Here is a tiny trained network, its code and every weight. The questions are about switching its units off for an input and a class, where a switched-off unit gives its printed mean instead of its output.

import numpy as np


def w(rows, s, z=0):
    codes = np.array(rows[::2]) - 128.0
    scale = np.full(codes.shape[1], s)
    scale[-1] = z or s
    return codes * scale


def f(y):
    return np.maximum(y, 0)


def log_softmax(a):
    a = a - a.max(-1, keepdims=True)
    return a - np.log(np.exp(a).sum(-1, keepdims=True))


def net(x, mask):
    res = np.array(x, float).reshape(1, 6) / 4 @ E
    y = f(res @ A[0][:, :-1].T + A[0][:, -1])
    res = res + np.where(mask, y, B[0][:, -1]) @ B[0][:, :-1]
    return log_softmax(res[-1] @ U[:, :-1].T + U[:, -1])


A, B = {}, {}
E = w([
[120,94,41,206,71,1,129],'x0',
[131,114,205,132,126,91,112],'x1',
[69,134,107,152,22,210,60],'x2',
[109,124,123,153,141,136,130],'x3',
[112,63,135,152,145,128,118],'x4',
[198,73,155,235,78,198,198],'x5',
],0.0086)
A[0] = w([
[78,137,98,80,163,74,67,19],'n1',
[145,120,87,135,135,110,110,135],'n2',
[142,133,123,137,169,111,133,53],'n3',
[114,139,146,121,178,177,130,137],'n4',
[143,110,69,150,64,19,118,183],'n5',
[198,122,122,116,250,61,227,36],'n6',
[105,125,125,102,70,139,75,42],'n7',
[102,143,110,95,154,99,86,78],'n8',
[109,126,129,135,56,155,81,34],'n9',
[230,116,139,202,77,148,198,27],'n10',
[127,122,175,67,189,202,133,150],'n11',
[116,126,87,176,103,43,153,193],'n12',
[89,131,137,145,64,160,75,192],'n13',
[147,101,133,70,152,174,138,251],'n14',
[103,114,170,130,100,125,138,66],'n15',
[93,143,104,94,157,86,86,105],'n16',
[130,117,141,147,141,110,104,102],'n17',
],0.013,0.0016)
B[0] = w([
[83,45,149,103,153,146,212,213],'n1',
[123,151,178,126,118,127,119,158],'n2',
[100,114,97,129,101,146,113,152],'n3',
[194,140,177,155,124,112,109,183],'n4',
[216,229,165,155,154,179,97,242],'n5',
[65,124,5,108,29,78,33,254],'n6',
[118,107,80,110,86,94,111,185],'n7',
[125,41,153,141,164,107,172,185],'n8',
[103,110,79,134,110,44,71,193],'n9',
[65,34,172,55,182,123,230,254],'n10',
[205,208,143,200,163,185,126,231],'n11',
[187,180,197,187,173,178,92,220],'n12',
[98,150,46,100,82,100,89,209],'n13',
[145,173,198,150,141,111,109,190],'n14',
[134,146,71,122,156,142,140,146],'n15',
[109,94,159,100,124,146,215,195],'n16',
[147,168,130,99,93,145,158,140],'n17',
],0.013)
U = w([
[211,176,191,224,151,179,86,185],'0',
[76,100,44,161,45,84,38,204],'1',
[80,41,180,140,162,145,254,5],'2',
],0.01,0.0015)

Each question gives the input, the list of numbers given to net, and the class t.
The units are the neurons (one row each of A and B). Each row of codes is followed by its name. A weight is (code - 128) times the scale printed after its matrix; where a second scale follows, it is the last column's (A, B and U).
mask holds one flag per neuron, in row order. A switched-off neuron (its flag False) gives its mean, the last column of its row in B, instead of its output. The means were averaged over made-up inputs and are rounded, as every weight is.
A unit's drop is (log p(t) with every unit on - log p(t) with that unit switched off) / (log p(t) with every unit on - log p(t) with every unit switched off).
The circuit of an input: a set's keep is (log p(t) with only the set's units on - log p(t) with every unit switched off) / (log p(t) with every unit on - log p(t) with every unit switched off). Starting from the 12 units with the biggest drops (on a tie, the unit counted first), units are removed one at a time, each time the one whose removal leaves the highest keep (on an exact tie, the one counted first), for as long as the keep stays at least 0.8.
units of the circuit, in order: the units of the circuit, biggest drop first
top k neurons: the k neurons with the biggest drops, biggest first
drop of u: that unit's drop, to one decimal
input [-2,0,3,0,1,-1], class 1: top 2 neurons -> n5; n12
input [7,-6,-3,5,-2,8], class 2: top 2 neurons -> n10; n11
input [-3,4,-4,4,1,4], class 1: units of the circuit, in order -> n6
input [-1,-8,-4,5,-3,-2], class 1: top 2 neurons -> n6; n10
input [2,6,-5,-8,-3,6], class 2: top 2 neurons -> n10; n13
input [-4,-3,2,5,0,-5], class 2: top 2 neurons -> n5; n12
input [-6,2,7,-4,-4,-2], class 1: top 3 neurons -> n13; n5; n12
input [6,3,6,-6,8,1], class 0: top 3 neurons -> n5; n6; n12
input [-3,-8,-4,2,-2,0], class 1: top 3 neurons -> n6; n5; n12
input [-7,0,8,1,5,0], class 1: top 4 neurons -> n13; n5; n9; n12
input [7,1,-7,-1,0,-7], class 0: top 2 neurons -> n5; n12
input [4,0,-3,5,4,2], class 0: top 2 neurons -> n12; n5
input [-5,-4,-6,-6,-2,2], class 1: top 2 neurons -> n6; n5
input [-5,-6,4,-4,-1,-8], class 2: units of the circuit, in order -> n1
input [0,-7,-7,-8,8,4], class 1: drop of n15 -> 0.0
input [-2,-1,3,-3,6,5], class 2: drop of n10 -> 0.2
input [6,-1,1,6,-3,5], class 0: drop of n1 -> 0.1
